Here is a tiny trained network, its code and every weight. The questions are about switching its units off for an input and a class, where a switched-off unit gives its printed mean instead of its output.

import numpy as np


def w(rows, s, z=0):
    codes = np.array(rows[::2]) - 128.0
    scale = np.full(codes.shape[1], s)
    scale[-1] = z or s
    return codes * scale


def norm(h):
    return h / np.sqrt((h * h).mean(-1, keepdims=True) + 1e-5)


def f(y):
    return np.maximum(y, 0)


def log_softmax(a):
    a = a - a.max(-1, keepdims=True)
    return a - np.log(np.exp(a).sum(-1, keepdims=True))


def net(x, mask):
    res = np.array(x, float).reshape(1, 2) / 4 @ E
    u = 0
    for l in range(3):
        y = f(norm(res) @ A[l][:, :-1].T + A[l][:, -1])
        res = res + np.where(mask[u : u + 3], y, B[l][:, -1]) @ B[l][:, :-1]
        u += 3
    return log_softmax(norm(res)[-1] @ U[:, :-1].T + U[:, -1])


A, B = {}, {}
E = w([
[215,102,114,166,142,158,2,2],'x0',
[146,88,168,71,149,56,113,71],'x1',
],0.0089)
A[0] = w([
[148,179,41,167,83,163,2,94,111],'L0N0',
[185,206,48,197,13,189,101,175,3],'L0N1',
[125,149,133,136,151,95,127,168,171],'L0N2',
],0.0079,0.0042)
B[0] = w([
[171,174,243,229,133,36,113,135,254],'L0N0',
[62,2,198,91,210,185,127,97,213],'L0N1',
[220,158,112,248,116,86,128,135,166],'L0N2',
],0.0083,0.0087)
A[1] = w([
[52,57,205,71,138,66,141,163,255],'L1N0',
[182,177,211,204,178,27,203,223,43],'L1N1',
[48,171,197,2,113,65,218,240,151],'L1N2',
],0.0067,0.0039)
B[1] = w([
[86,70,95,111,154,227,83,143,241],'L1N0',
[34,169,50,149,112,104,123,144,254],'L1N1',
[249,120,233,141,111,97,125,50,236],'L1N2',
],0.014,0.0097)
A[2] = w([
[199,221,200,11,65,35,201,134,39],'L2N0',
[93,4,133,41,172,185,85,85,145],'L2N1',
[1,150,46,126,121,141,132,86,253],'L2N2',
],0.0098,0.0051)
B[2] = w([
[223,147,212,191,155,105,80,126,168],'L2N0',
[67,87,94,140,132,253,190,138,254],'L2N1',
[135,127,95,99,167,135,185,180,203],'L2N2',
],0.016,0.0096)
U = w([
[237,181,227,208,192,57,76,38,197],'0',
[137,49,173,153,183,245,178,46,195],'1',
[52,148,47,147,225,116,201,183,200],'2',
[133,190,123,67,23,72,95,185,2],'3',
[126,179,63,6,33,62,36,185,2],'4',
[128,252,76,26,49,138,28,168,2],'5',
[156,162,125,53,35,111,24,241,2],'6',
[139,211,77,28,15,89,32,175,2],'7',
],0.013,0.0091)

Each question gives the input, the list of numbers given to net, and the class t.
The units are the neurons (one row each of A and B). Each row of codes is followed by its name. A weight is (code - 128) times the scale printed after its matrix; where a second scale follows, it is the last column's (A, B and U).
mask holds one flag per neuron, layer by layer. A switched-off neuron (its flag False) gives its mean, the last column of its row in B, instead of its output. The means were averaged over made-up inputs and are rounded, as every weight is.
A unit's drop is (log p(t) with every unit on - log p(t) with that unit switched off) / (log p(t) with every unit on - log p(t) with every unit switched off).
The circuit of an input: a set's keep is (log p(t) with only the set's units on - log p(t) with every unit switched off) / (log p(t) with every unit on - log p(t) with every unit switched off). Starting from all 9 units, units are removed one at a time, each time the one whose removal leaves the highest keep (on an exact tie, the one counted first), for as long as the keep stays at least 0.8.
circuit, biggest first: the units of the circuit, biggest drop first
unit that matters most: the unit with the biggest drop
top k neurons: the k neurons with the biggest drops, biggest first
k most important neurons of layer l: the k neurons of layer l with the biggest drops, biggest first
drop when u is switched off: that unit's drop, to one decimal
input [-7,-8], class 1: top 2 neurons -> L1N2; L0N0
input [8,-5], class 0: unit that matters most -> L0N0
input [6,5], class 0: circuit, biggest first -> L0N1; L1N0
input [-2,3], class 2: top 3 neurons -> L1N1; L0N2; L0N1
input [-8,4], class 0: top 2 neurons -> L1N2; L0N1
input [-3,-2], class 2: top 3 neurons -> L0N2; L1N1; L0N1
input [7,6], class 0: circuit, biggest first -> L0N1; L1N0
input [7,-5], class 0: top 2 neurons -> L0N0; L2N1
input [-4,3], class 0: top 4 neurons -> L1N2; L0N1; L0N0; L2N1
input [3,0], class 2: 2 most important neurons of layer 2 -> L2N2; L2N0
input [-5,-8], class 1: top 3 neurons -> L0N0; L1N2; L0N1
input [-2,0], class 2: top 2 neurons -> L0N2; L1N1
input [6,-4], class 0: top 3 neurons -> L0N0; L2N1; L1N0
input [2,3], class 2: unit that matters most -> L1N2
input [-3,-1], class 2: top 3 neurons -> L0N2; L1N1; L2N2
input [-6,-8], class 1: top 2 neurons -> L0N0; L1N2
input [-8,3], class 0: top 2 neurons -> L1N2; L0N1
input [2,0], class 2: top 2 neurons -> L1N2; L1N1
input [0,3], class 2: 2 most important neurons of layer 1 -> L1N2; L1N0
input [-2,-1], class 2: circuit, biggest first -> L1N1
input [3,3], class 2: drop when L2N2 is switched off -> 0.4
input [7,-3], class 0: drop when L0N0 is switched off -> 1.0
input [-8,-2], class 0: drop when L1N0 is switched off -> 0.0
